Here is a tiny trained network, its code and every weight. The questions are about switching its units off for an input and a target symbol, where a switched-off unit gives its printed mean instead of its output.

import numpy as np


def w(rows, s, z=0):
    codes = np.array(rows[::2]) - 128.0
    scale = np.full(codes.shape[1], s)
    scale[-1] = z or s
    return codes * scale


def f(y):
    return np.maximum(y, 0)


def softmax(a):
    e = np.exp(a - a.max(-1, keepdims=True))
    return e / e.sum(-1, keepdims=True)


def log_softmax(a):
    a = a - a.max(-1, keepdims=True)
    return a - np.log(np.exp(a).sum(-1, keepdims=True))


def net(x, mask):
    ids = ['ΘΠΦαδζμξ'.index(c) for c in x.split()]
    T = len(ids)
    res = E[ids] + P[:T]
    r = res
    for j in range(3):
        rows = slice(2 * j, 2 * j + 2)
        q, k, v = (r @ M[0][rows].T for M in (Q, K, V))
        z = softmax(np.where(np.tri(T) > 0, q @ k.T / 2**0.5, -1e9)) @ v
        o = O[0][rows]
        res = res + np.where(mask[j], z, o[:, -1]) @ o[:, :-1]
    y = f(res @ A[0][:, :-1].T + A[0][:, -1])
    res = res + np.where(mask[3:15], y, B[0][:, -1]) @ B[0][:, :-1]
    return log_softmax(res[-1] @ U[:, :-1].T + U[:, -1])


Q, K, V, O, A, B = {}, {}, {}, {}, {}, {}
E = w([
[150,55,210,100],'Θ',
[89,234,6,141],'Π',
[36,154,129,2],'Φ',
[143,58,208,104],'α',
[91,45,221,87],'δ',
[244,129,159,70],'ζ',
[15,226,205,177],'μ',
[185,79,156,30],'ξ',
],0.0087)
P = w([
[152,43,202,177],'0',
[181,58,250,144],'1',
[176,108,245,98],'2',
[124,182,188,105],'3',
[107,209,180,81],'4',
[96,221,190,71],'5',
[91,234,197,66],'6',
[76,229,186,63],'7',
[54,253,210,54],'8',
[70,248,191,59],'9',
[68,252,171,56],'10',
[118,233,154,48],'11',
],0.0042)
Q[0] = w([
[170,71,93,181],'H1',
[84,180,175,54],'H1',
[103,146,81,193],'H2',
[210,106,243,37],'H2',
[53,254,35,177],'H3',
[97,236,83,194],'H3',
],0.0088)
K[0] = w([
[173,8,47,52],'H1',
[50,252,247,199],'H1',
[177,98,146,242],'H2',
[80,131,151,14],'H2',
[130,97,2,87],'H3',
[153,78,27,78],'H3',
],0.0083)
V[0] = w([
[125,153,172,239],'H1',
[175,46,66,65],'H1',
[255,71,133,158],'H2',
[223,37,176,186],'H2',
[206,64,127,111],'H3',
[153,54,110,139],'H3',
],0.0074)
O[0] = w([
[218,74,152,230,188],'H1',
[61,70,65,17,2],'H1',
[233,105,20,169,90],'H2',
[218,44,3,218,105],'H2',
[100,113,40,61,105],'H3',
[74,62,60,92,96],'H3',
],0.0049,0.0089)
A[0] = w([
[96,119,167,52,141],'N1',
[117,80,163,119,182],'N2',
[146,139,141,139,252],'N3',
[50,141,149,136,112],'N4',
[99,151,134,112,226],'N5',
[139,103,165,97,172],'N6',
[189,138,23,47,183],'N7',
[42,149,105,122,211],'N8',
[96,126,148,55,171],'N9',
[148,74,153,163,164],'N10',
[175,111,126,169,223],'N11',
[99,2,98,30,237],'N12',
],0.009,0.0039)
B[0] = w([
[123,241,39,120,175],'N1',
[87,212,39,170,172],'N2',
[145,158,142,149,254],'N3',
[189,65,148,109,207],'N4',
[182,149,147,129,214],'N5',
[130,200,97,150,188],'N6',
[224,2,236,7,155],'N7',
[216,156,240,129,178],'N8',
[104,235,83,92,164],'N9',
[97,196,11,209,174],'N10',
[161,138,111,230,202],'N11',
[11,60,18,67,165],'N12',
],0.0067,0.0066)
U = w([
[62,50,141,48,143],'Θ',
[74,193,88,30,63],'Π',
[204,118,201,107,199],'Φ',
[79,80,88,145,19],'α',
[67,81,92,149,3],'δ',
[152,176,103,254,243],'ζ',
[4,96,77,158,67],'μ',
[215,26,150,78,9],'ξ',
],0.0059,0.003)

Each question gives the input, a string of symbols that net reads in full, and the target symbol t.
The units are the heads (2 rows each of Q, K, V and O) and the neurons (one row each of A and B). Each row of codes is followed by its name. A weight is (code - 128) times the scale printed after its matrix; where a second scale follows, it is the last column's (O, A, B and U).
mask holds one flag per unit, heads first, then neurons. A switched-off unit (its flag False) gives its mean, the last column of its rows in O or B, instead of its output. The means were averaged over made-up inputs and are rounded, as every weight is.
A unit's drop is (log p(t) with every unit on - log p(t) with that unit switched off) / (log p(t) with every unit on - log p(t) with every unit switched off).
The circuit of an input: a set's keep is (log p(t) with only the set's units on - log p(t) with every unit switched off) / (log p(t) with every unit on - log p(t) with every unit switched off). Starting from the 12 units with the biggest drops (on a tie, the unit counted first), units are removed one at a time, each time the one whose removal leaves the highest keep (on an exact tie, the one counted first), for as long as the keep stays at least 0.8.
units of the circuit, in order: the units of the circuit, biggest drop first
heads that matter: for each layer, one digit per head in row order, 1 if its drop is at least 0.15 and else 0, layers parted by /
drop when u is switched off: that unit's drop, to one decimal
input ξ μ Π μ Φ μ μ μ Π, target Φ: heads that matter -> 010
input δ Θ δ α Θ ξ ζ, target ξ: heads that matter -> 111
input ζ δ ζ ζ Φ Φ ξ ζ ζ, target Π: units of the circuit, in order -> H1, H2, N9
input μ ζ μ μ μ μ, target Φ: heads that matter -> 010
input μ μ ξ, target ζ: heads that matter -> 000
input Φ ξ ζ, target Π: heads that matter -> 100
input ξ Θ ξ, target Θ: heads that matter -> 111
input ζ μ δ, target ζ: heads that matter -> 000
input Π μ ξ ζ ζ μ Φ Π Π Π ξ, target Π: heads that matter -> 010
input ξ μ δ, target ζ: units of the circuit, in order -> N10, H2, N11
input δ ξ δ, target μ: heads that matter -> 110
input Φ Φ α, target Π: heads that matter -> 100
input δ ζ ζ Φ, target Π: heads that matter -> 100
input μ μ α, target ζ: heads that matter -> 000
input ζ Φ δ, target Π: drop when N2 is switched off -> 0.0
input Θ ζ Θ ξ ζ, target ξ: drop when N7 is switched off -> 0.7
input μ ξ Θ, target ζ: drop when H2 is switched off -> 0.2
